Here is a tiny trained network, its code and every weight. The questions are about switching its units off for an input and a target symbol, where a switched-off unit gives its printed mean instead of its output.

import numpy as np


def w(rows, s, z=0):
    codes = np.array(rows[::2]) - 128.0
    scale = np.full(codes.shape[1], s)
    scale[-1] = z or s
    return codes * scale


def f(y):
    return y / 2 * (1 + np.tanh(0.7978845608 * (y + 0.044715 * y**3)))


def softmax(a):
    e = np.exp(a - a.max(-1, keepdims=True))
    return e / e.sum(-1, keepdims=True)


def log_softmax(a):
    a = a - a.max(-1, keepdims=True)
    return a - np.log(np.exp(a).sum(-1, keepdims=True))


def net(x, mask):
    ids = ['ΛΠβγδημφ'.index(c) for c in x.split()]
    T = len(ids)
    res = E[ids] + P[:T]
    r = res
    for j in range(2):
        rows = slice(2 * j, 2 * j + 2)
        q, k, v = (r @ M[0][rows].T for M in (Q, K, V))
        z = softmax(np.where(np.tri(T) > 0, q @ k.T / 2**0.5, -1e9)) @ v
        o = O[0][rows]
        res = res + np.where(mask[j], z, o[:, -1]) @ o[:, :-1]
    y = f(res @ A[0][:, :-1].T + A[0][:, -1])
    res = res + np.where(mask[2:10], y, B[0][:, -1]) @ B[0][:, :-1]
    return log_softmax(res[-1] @ U[:, :-1].T + U[:, -1])


Q, K, V, O, A, B = {}, {}, {}, {}, {}, {}
E = w([
[33,78,151,127,144,2,115,57],'Λ',
[215,73,102,49,39,204,139,14],'Π',
[218,220,171,115,152,140,163,106],'β',
[202,68,113,9,123,130,21,195],'γ',
[124,117,89,147,161,141,195,196],'δ',
[165,228,73,35,48,90,221,184],'η',
[141,94,141,75,175,58,181,147],'μ',
[46,6,144,158,74,207,120,163],'φ',
],0.012)
P = w([
[140,197,251,67,195,165,63,119],'0',
[57,222,145,199,79,51,91,128],'1',
[169,116,206,102,166,133,132,161],'2',
[56,173,99,139,105,99,114,140],'3',
[179,74,164,118,163,115,169,154],'4',
[67,145,69,121,119,115,133,148],'5',
[176,43,142,110,156,95,194,148],'6',
],0.012)
Q[0] = w([
[64,171,79,111,98,78,127,202],'head 1',
[2,107,86,153,121,148,107,115],'head 1',
[176,153,176,132,183,74,134,132],'head 2',
[130,151,56,109,71,118,113,71],'head 2',
],0.012)
K[0] = w([
[35,137,95,121,207,121,155,254],'head 1',
[76,24,211,254,207,120,88,181],'head 1',
[199,160,65,78,204,10,144,84],'head 2',
[154,88,75,117,96,157,157,34],'head 2',
],0.0082)
V[0] = w([
[213,84,53,98,103,123,217,95],'head 1',
[111,127,103,229,151,237,119,176],'head 1',
[55,55,110,205,182,189,131,137],'head 2',
[83,159,219,91,181,3,180,233],'head 2',
],0.0055)
O[0] = w([
[113,238,255,79,132,136,67,128,123],'head 1',
[71,70,126,201,68,173,163,137,29],'head 1',
[110,169,203,107,77,76,129,175,3],'head 2',
[101,156,78,100,236,143,109,156,246],'head 2',
],0.0071,0.0046)
A[0] = w([
[42,77,87,149,65,95,64,2,1],'neuron 1',
[97,188,202,96,90,185,55,182,124],'neuron 2',
[114,18,130,134,162,186,110,160,147],'neuron 3',
[147,85,211,187,26,109,142,129,30],'neuron 4',
[199,109,149,87,101,192,117,174,55],'neuron 5',
[40,161,222,239,177,108,151,45,186],'neuron 6',
[97,203,66,226,83,164,166,138,71],'neuron 7',
[154,118,190,150,136,206,88,121,155],'neuron 8',
],0.0094,0.0053)
B[0] = w([
[135,254,194,240,43,103,72,127,179],'neuron 1',
[127,174,183,141,186,169,78,149,163],'neuron 2',
[164,198,140,99,183,100,95,28,254],'neuron 3',
[170,70,141,12,101,54,241,233,187],'neuron 4',
[56,95,105,206,179,109,233,127,191],'neuron 5',
[128,85,202,188,176,124,116,156,161],'neuron 6',
[42,99,169,20,99,161,117,59,193],'neuron 7',
[94,161,95,103,128,59,110,164,166],'neuron 8',
],0.0094,0.0047)
U = w([
[109,168,113,145,126,80,131,111,48],'Λ',
[156,92,61,135,137,22,224,178,136],'Π',
[71,99,111,133,116,191,150,111,192],'β',
[89,178,86,53,93,66,108,51,1],'γ',
[169,185,254,97,191,212,135,1,175],'δ',
[186,130,125,109,71,133,107,65,135],'η',
[159,80,89,89,87,130,29,165,176],'μ',
[98,121,163,86,100,113,113,194,76],'φ',
],0.0094,0.0069)

Each question gives the input, a string of symbols that net reads in full, and the target symbol t.
The units are the heads (2 rows each of Q, K, V and O) and the neurons (one row each of A and B). Each row of codes is followed by its name. A weight is (code - 128) times the scale printed after its matrix; where a second scale follows, it is the last column's (O, A, B and U).
mask holds one flag per unit, heads first, then neurons. A switched-off unit (its flag False) gives its mean, the last column of its rows in O or B, instead of its output. The means were averaged over made-up inputs and are rounded, as every weight is.
A unit's drop is (log p(t) with every unit on - log p(t) with that unit switched off) / (log p(t) with every unit on - log p(t) with every unit switched off).
most important unit: the unit with the biggest drop
top k neurons: the k neurons with the biggest drops, biggest first
which heads matter: for each layer, one digit per head in row order, 1 if its drop is at least 0.15 and else 0, layers parted by /
drop of u: that unit's drop, to one decimal
input β μ β, target Π: which heads matter : 10
input φ δ η η φ, target Π: most important unit : head 2
input φ δ η φ μ β Λ, target δ: which heads matter : 00
input γ η η Π, target η: which heads matter : 01
input φ δ μ δ η η γ, target δ: which heads matter : 10
input μ Π φ δ φ Π Λ, target δ: which heads matter : 10
input β φ φ Λ β, target Π: which heads matter : 00
input μ Π δ Π η, target δ: which heads matter : 10
input η β μ Π γ, target δ: top 2 neurons : neuron 3; neuron 4
input η δ φ η μ, target δ: top 4 neurons : neuron 4; neuron 8; neuron 5; neuron 3
input Π η δ Π φ, target δ: top 2 neurons : neuron 3; neuron 2
input β Π Λ Π Π, target Π: drop of head 2 : 0.5
input η η φ φ, target φ: drop of head 1 : 0.1
input η φ φ, target Π: drop of neuron 8 : 0.1
